Here is a tiny trained network, its code and every weight. The questions are about switching its units off for an input and a target symbol, where a switched-off unit gives its printed mean instead of its output.

import numpy as np


def w(rows, s, z=0):
    codes = np.array(rows[::2]) - 128.0
    scale = np.full(codes.shape[1], s)
    scale[-1] = z or s
    return codes * scale


def f(y):
    return np.maximum(y, 0)


def softmax(a):
    e = np.exp(a - a.max(-1, keepdims=True))
    return e / e.sum(-1, keepdims=True)


def log_softmax(a):
    a = a - a.max(-1, keepdims=True)
    return a - np.log(np.exp(a).sum(-1, keepdims=True))


def net(x, mask):
    ids = ['Δαβεηλμτφ'.index(c) for c in x.split()]
    T = len(ids)
    res = E[ids] + P[:T]
    q, k, v = (res @ M[0].T for M in (Q, K, V))
    z = softmax(np.where(np.tri(T) > 0, q @ k.T / 2**0.5, -1e9)) @ v
    res = res + np.where(mask[0], z, O[0][:, -1]) @ O[0][:, :-1]
    y = f(res @ A[0][:, :-1].T + A[0][:, -1])
    res = res + np.where(mask[1:13], y, B[0][:, -1]) @ B[0][:, :-1]
    return log_softmax(res[-1] @ U[:, :-1].T + U[:, -1])


Q, K, V, O, A, B = {}, {}, {}, {}, {}, {}
E = w([
[121,129,115,78,97],'Δ',
[84,113,84,125,96],'α',
[217,70,52,68,75],'β',
[200,141,138,48,130],'ε',
[168,174,144,74,129],'η',
[168,95,87,75,80],'λ',
[125,96,17,173,147],'μ',
[252,101,122,35,104],'τ',
[183,113,96,49,126],'φ',
],0.017)
P = w([
[3,142,185,123,158],'0',
[153,140,100,104,94],'1',
[165,126,103,101,105],'2',
[146,127,84,99,110],'3',
[175,127,104,98,99],'4',
[163,138,101,76,134],'5',
[143,139,94,98,109],'6',
[164,121,102,93,107],'7',
[146,150,108,95,103],'8',
[163,138,88,106,92],'9',
[128,142,80,101,104],'10',
],0.014)
Q[0] = w([
[186,199,62,1,15],'h0',
[46,187,104,38,128],'h0',
],0.0078)
K[0] = w([
[4,49,254,120,206],'h0',
[61,164,220,194,170],'h0',
],0.0087)
V[0] = w([
[63,50,49,249,19],'h0',
[254,27,33,83,51],'h0',
],0.0088)
O[0] = w([
[97,76,68,141,43,20],'h0',
[191,253,129,70,65,2],'h0',
],0.015,0.0047)
A[0] = w([
[181,134,33,147,172,231],'n0',
[160,201,110,139,63,46],'n1',
[159,182,95,143,2,7],'n2',
[158,158,133,162,110,41],'n3',
[114,73,157,165,154,12],'n4',
[118,190,86,162,123,14],'n5',
[155,73,139,213,192,3],'n6',
[183,202,157,53,108,57],'n7',
[76,114,39,107,144,251],'n8',
[172,160,97,92,116,31],'n9',
[27,37,88,141,188,55],'n10',
[53,148,135,164,155,169],'n11',
],0.0093,0.0049)
B[0] = w([
[66,178,210,85,181,198],'n0',
[58,35,110,131,208,184],'n1',
[31,102,113,111,233,197],'n2',
[150,46,178,123,160,136],'n3',
[83,162,80,152,50,181],'n4',
[250,65,237,136,138,134],'n5',
[16,242,154,222,73,199],'n6',
[110,142,56,184,57,219],'n7',
[221,118,170,99,78,193],'n8',
[108,155,168,191,88,181],'n9',
[193,146,179,152,101,253],'n10',
[177,167,103,3,127,152],'n11',
],0.007,0.019)
U = w([
[94,167,149,198,155,15],'Δ',
[112,103,109,158,64,3],'α',
[112,127,163,133,209,130],'β',
[59,134,84,103,82,135],'ε',
[159,79,96,93,81,118],'η',
[146,105,152,2,98,200],'λ',
[169,209,97,117,69,115],'μ',
[152,96,159,61,192,223],'τ',
[101,100,183,144,108,192],'φ',
],0.0087,0.005)

Each question gives the input, a string of symbols that net reads in full, and the target symbol t.
The units are the heads (2 rows each of Q, K, V and O) and the neurons (one row each of A and B). Each row of codes is followed by its name. A weight is (code - 128) times the scale printed after its matrix; where a second scale follows, it is the last column's (O, A, B and U).
mask holds one flag per unit, heads first, then neurons. A switched-off unit (its flag False) gives its mean, the last column of its rows in O or B, instead of its output. The means were averaged over made-up inputs and are rounded, as every weight is.
A unit's drop is (log p(t) with every unit on - log p(t) with that unit switched off) / (log p(t) with every unit on - log p(t) with every unit switched off).
The circuit of an input: a set's keep is (log p(t) with only the set's units on - log p(t) with every unit switched off) / (log p(t) with every unit on - log p(t) with every unit switched off). Starting from the 12 units with the biggest drops (on a tie, the unit counted first), units are removed one at a time, each time the one whose removal leaves the highest keep (on an exact tie, the one counted first), for as long as the keep stays at least 0.8.
circuit, biggest first: the units of the circuit, biggest drop first
unit that matters most: the unit with the biggest drop
top k neurons: the k neurons with the biggest drops, biggest first
drop of u: that unit's drop, to one decimal
input λ α β τ μ λ Δ φ, target λ: circuit, biggest first : (n6; h0; n7)
input ε ε τ β β η η, target β: circuit, biggest first : (h0)
input μ η λ β Δ λ, target η: circuit, biggest first : (h0; n6; n8)
input β λ τ, target ε: circuit, biggest first : (h0; n7; n2; n1)
input λ τ Δ η τ λ Δ λ β, target λ: circuit, biggest first : (n6; n7; h0)
input η β α μ β β β, target Δ: circuit, biggest first : (h0; n6)
input Δ β τ Δ φ τ β φ β, target φ: circuit, biggest first : (h0; n10)
input Δ β β β Δ λ φ β β φ, target φ: circuit, biggest first : (h0; n10)
input λ λ η, target λ: circuit, biggest first : (n6; h0)
input α β η β Δ, target α: circuit, biggest first : (h0; n2)
input α α μ β, target α: top 2 neurons : (n6; n4)
input φ β τ Δ τ ε β α η, target τ: circuit, biggest first : (n6; h0)
input η β μ Δ, target Δ: top 2 neurons : (n6; n4)
input τ ε Δ β φ η μ ε, target μ: top neuron : (n7)
input ε Δ ε Δ τ η β Δ λ, target β: top 2 neurons : (n7; n8)
input α ε β β λ τ φ Δ τ, target α: top 3 neurons : (n4; n6; n2)
input φ β τ Δ, target τ: top 4 neurons : (n6; n7; n4; n9)
input β η β τ β φ β β, target ε: top 4 neurons : (n7; n2; n10; n1)
input μ β β α β, target η: drop of n0 : -0.1
input η Δ β λ λ ε τ β, target Δ: drop of h0 : 2.0
input η τ β τ μ φ μ λ λ β φ, target Δ: drop of n6 : 1.3
input λ Δ β τ β Δ α η Δ, target λ: unit that matters most : n6
